Below are the code and all the weights of a small trained network. Each question names an input and a target symbol and asks about switching units off, where a switched-off unit gives its printed mean instead of its output.

import numpy as np


def w(rows, s, z=0):
    codes = np.array(rows[::2]) - 128.0
    scale = np.full(codes.shape[1], s)
    scale[-1] = z or s
    return codes * scale


def norm(h):
    return h / np.sqrt((h * h).mean(-1, keepdims=True) + 1e-5)


def f(y):
    return np.maximum(y, 0)


def softmax(a):
    e = np.exp(a - a.max(-1, keepdims=True))
    return e / e.sum(-1, keepdims=True)


def log_softmax(a):
    a = a - a.max(-1, keepdims=True)
    return a - np.log(np.exp(a).sum(-1, keepdims=True))


def net(x, mask):
    ids = ['ΘΣαεημφψ'.index(c) for c in x.split()]
    T = len(ids)
    res = E[ids] + P[:T]
    r = norm(res)
    for j in range(2):
        rows = slice(2 * j, 2 * j + 2)
        q, k, v = (r @ M[0][rows].T for M in (Q, K, V))
        z = softmax(np.where(np.tri(T) > 0, q @ k.T / 2**0.5, -1e9)) @ v
        o = O[0][rows]
        res = res + np.where(mask[j], z, o[:, -1]) @ o[:, :-1]
    y = f(norm(res) @ A[0][:, :-1].T + A[0][:, -1])
    res = res + np.where(mask[2:10], y, B[0][:, -1]) @ B[0][:, :-1]
    return log_softmax(norm(res)[-1] @ U[:, :-1].T + U[:, -1])


Q, K, V, O, A, B = {}, {}, {}, {}, {}, {}
E = w([
[254,155,172,102,70],'Θ',
[64,149,111,188,112],'Σ',
[86,184,116,158,99],'α',
[200,144,105,163,136],'ε',
[103,165,112,113,61],'η',
[155,62,161,83,165],'μ',
[178,97,80,184,132],'φ',
[175,96,166,82,189],'ψ',
],0.0062)
P = w([
[153,145,254,198,64],'0',
[204,169,188,144,89],'1',
[206,158,180,126,92],'2',
[171,156,154,136,97],'3',
[157,156,141,130,103],'4',
[150,162,129,121,108],'5',
[144,162,120,116,114],'6',
[140,160,109,116,119],'7',
[137,153,98,109,121],'8',
[128,159,88,102,129],'9',
[122,155,77,101,134],'10',
[114,159,58,87,136],'11',
[108,149,56,86,142],'12',
[102,141,49,76,144],'13',
],0.0035)
Q[0] = w([
[176,112,219,56,176],'H0',
[223,120,141,96,207],'H0',
[143,153,109,167,106],'H1',
[4,193,41,131,42],'H1',
],0.013)
K[0] = w([
[125,126,254,183,83],'H0',
[183,129,178,209,96],'H0',
[176,136,83,139,154],'H1',
[98,138,35,81,199],'H1',
],0.0099)
V[0] = w([
[94,150,182,177,223],'H0',
[94,1,133,155,89],'H0',
[200,63,126,180,125],'H1',
[108,112,30,188,65],'H1',
],0.0065)
O[0] = w([
[109,18,2,144,253,119],'H0',
[249,56,65,105,48,4],'H0',
[52,88,62,14,90,209],'H1',
[150,51,210,78,54,239],'H1',
],0.0048,0.0021)
A[0] = w([
[189,159,109,59,117,190],'N0',
[60,165,149,115,92,71],'N1',
[242,167,91,180,80,85],'N2',
[136,52,189,41,167,54],'N3',
[149,167,89,187,95,87],'N4',
[108,128,146,147,254,2],'N5',
[192,99,83,154,177,99],'N6',
[97,194,173,47,177,66],'N7',
],0.0072,0.0035)
B[0] = w([
[85,108,111,191,131,254],'N0',
[173,97,103,103,193,218],'N1',
[143,179,30,88,99,199],'N2',
[155,227,111,157,116,183],'N3',
[174,136,107,95,57,177],'N4',
[92,131,163,75,1,155],'N5',
[133,87,192,103,159,167],'N6',
[105,39,126,156,118,194],'N7',
],0.0077,0.004)
U = w([
[219,130,143,123,196,155],'Θ',
[118,46,125,230,72,3],'Σ',
[197,156,71,67,82,175],'α',
[33,189,66,151,111,68],'ε',
[95,81,160,1,106,139],'η',
[131,150,184,207,154,136],'μ',
[110,64,124,140,205,181],'φ',
[113,171,218,84,79,169],'ψ',
],0.0085,0.0026)

Each question gives the input, a string of symbols that net reads in full, and the target symbol t.
The units are the heads (2 rows each of Q, K, V and O) and the neurons (one row each of A and B). Each row of codes is followed by its name. A weight is (code - 128) times the scale printed after its matrix; where a second scale follows, it is the last column's (O, A, B and U).
mask holds one flag per unit, heads first, then neurons. A switched-off unit (its flag False) gives its mean, the last column of its rows in O or B, instead of its output. The means were averaged over made-up inputs and are rounded, as every weight is.
A unit's drop is (log p(t) with every unit on - log p(t) with that unit switched off) / (log p(t) with every unit on - log p(t) with every unit switched off).
The circuit of an input: a set's keep is (log p(t) with only the set's units on - log p(t) with every unit switched off) / (log p(t) with every unit on - log p(t) with every unit switched off). Starting from all 10 units, units are removed one at a time, each time the one whose removal leaves the highest keep (on an exact tie, the one counted first), for as long as the keep stays at least 0.8.
units of the circuit, in order: the units of the circuit, biggest drop first
most important unit: the unit with the biggest drop
heads that matter: for each layer, one digit per head in row order, 1 if its drop is at least 0.15 and else 0, layers parted by /
drop when u is switched off: that unit's drop, to one decimal
input ε Σ ψ Σ η α, target ψ: units of the circuit, in order => H0
input φ μ ψ η ε μ μ α ε ψ μ η μ, target α: heads that matter => 10
input Σ ε ε Σ ε Σ ε μ, target Θ: units of the circuit, in order => H0, N3, N6, N2
input α ε ε μ Θ ε ψ Θ ε Σ φ ψ, target ψ: units of the circuit, in order => N5, N3, H1
input Σ η η ε ε η μ Σ α η Σ, target ψ: heads that matter => 11
input ε α φ φ Θ ε Σ μ μ Σ, target α: units of the circuit, in order => H0, N0
input Σ Σ φ η η Σ Θ ψ φ Σ α Σ η, target ψ: units of the circuit, in order => H1, H0
input Σ Σ ε ε ψ α ε, target Σ: units of the circuit, in order => H0, H1, N7
input Θ Σ Σ ψ, target Σ: heads that matter => 01
input ψ ψ ε α ψ Σ φ Σ Σ, target η: units of the circuit, in order => H1, N0
input Θ μ φ α Θ Σ Σ η α ψ, target Σ: units of the circuit, in order => N7, N0
input η η Θ Θ Σ Σ α α φ ψ ψ ψ α ψ, target μ: heads that matter => 10
input ψ Θ μ Σ Σ ε Σ ε η ψ Θ, target ε: units of the circuit, in order => N0, H1
input Θ φ Σ ε Θ μ Σ Σ Σ Σ Σ, target Σ: heads that matter => 11
input ψ ψ ψ Θ ε ψ α ε Σ η, target ψ: units of the circuit, in order => H0, H1
input Σ φ Θ η μ ε α μ ψ Σ α Θ φ α, target η: most important unit => H1
input Σ φ Σ μ Θ ε ε ε Σ ψ, target Θ: units of the circuit, in order => H0, N3, N6, N2
input Σ ε Σ η μ φ ε α ε, target Σ: units of the circuit, in order => H1, H0, N7
input η Σ Θ Σ ε ψ ψ μ, target μ: units of the circuit, in order => N3, N2, H1
input α η ε α Σ Θ ε α, target φ: most important unit => N1
input α μ φ Σ Σ ε ε ψ ε α ε μ, target ψ: heads that matter => 11
input η ψ ε φ μ, target μ: heads that matter => 00
input ε Σ μ Σ ψ, target ε: heads that matter => 01
input ψ φ ψ Θ ψ η Σ η Σ Σ Σ Σ, target Σ: drop when H0 is switched off => 0.2
input Σ ψ ψ ψ Σ η Θ Σ μ α, target α: drop when N4 is switched off => 0.2
input α ε ψ Σ ψ μ ε ψ, target ψ: drop when N1 is switched off => 0.0
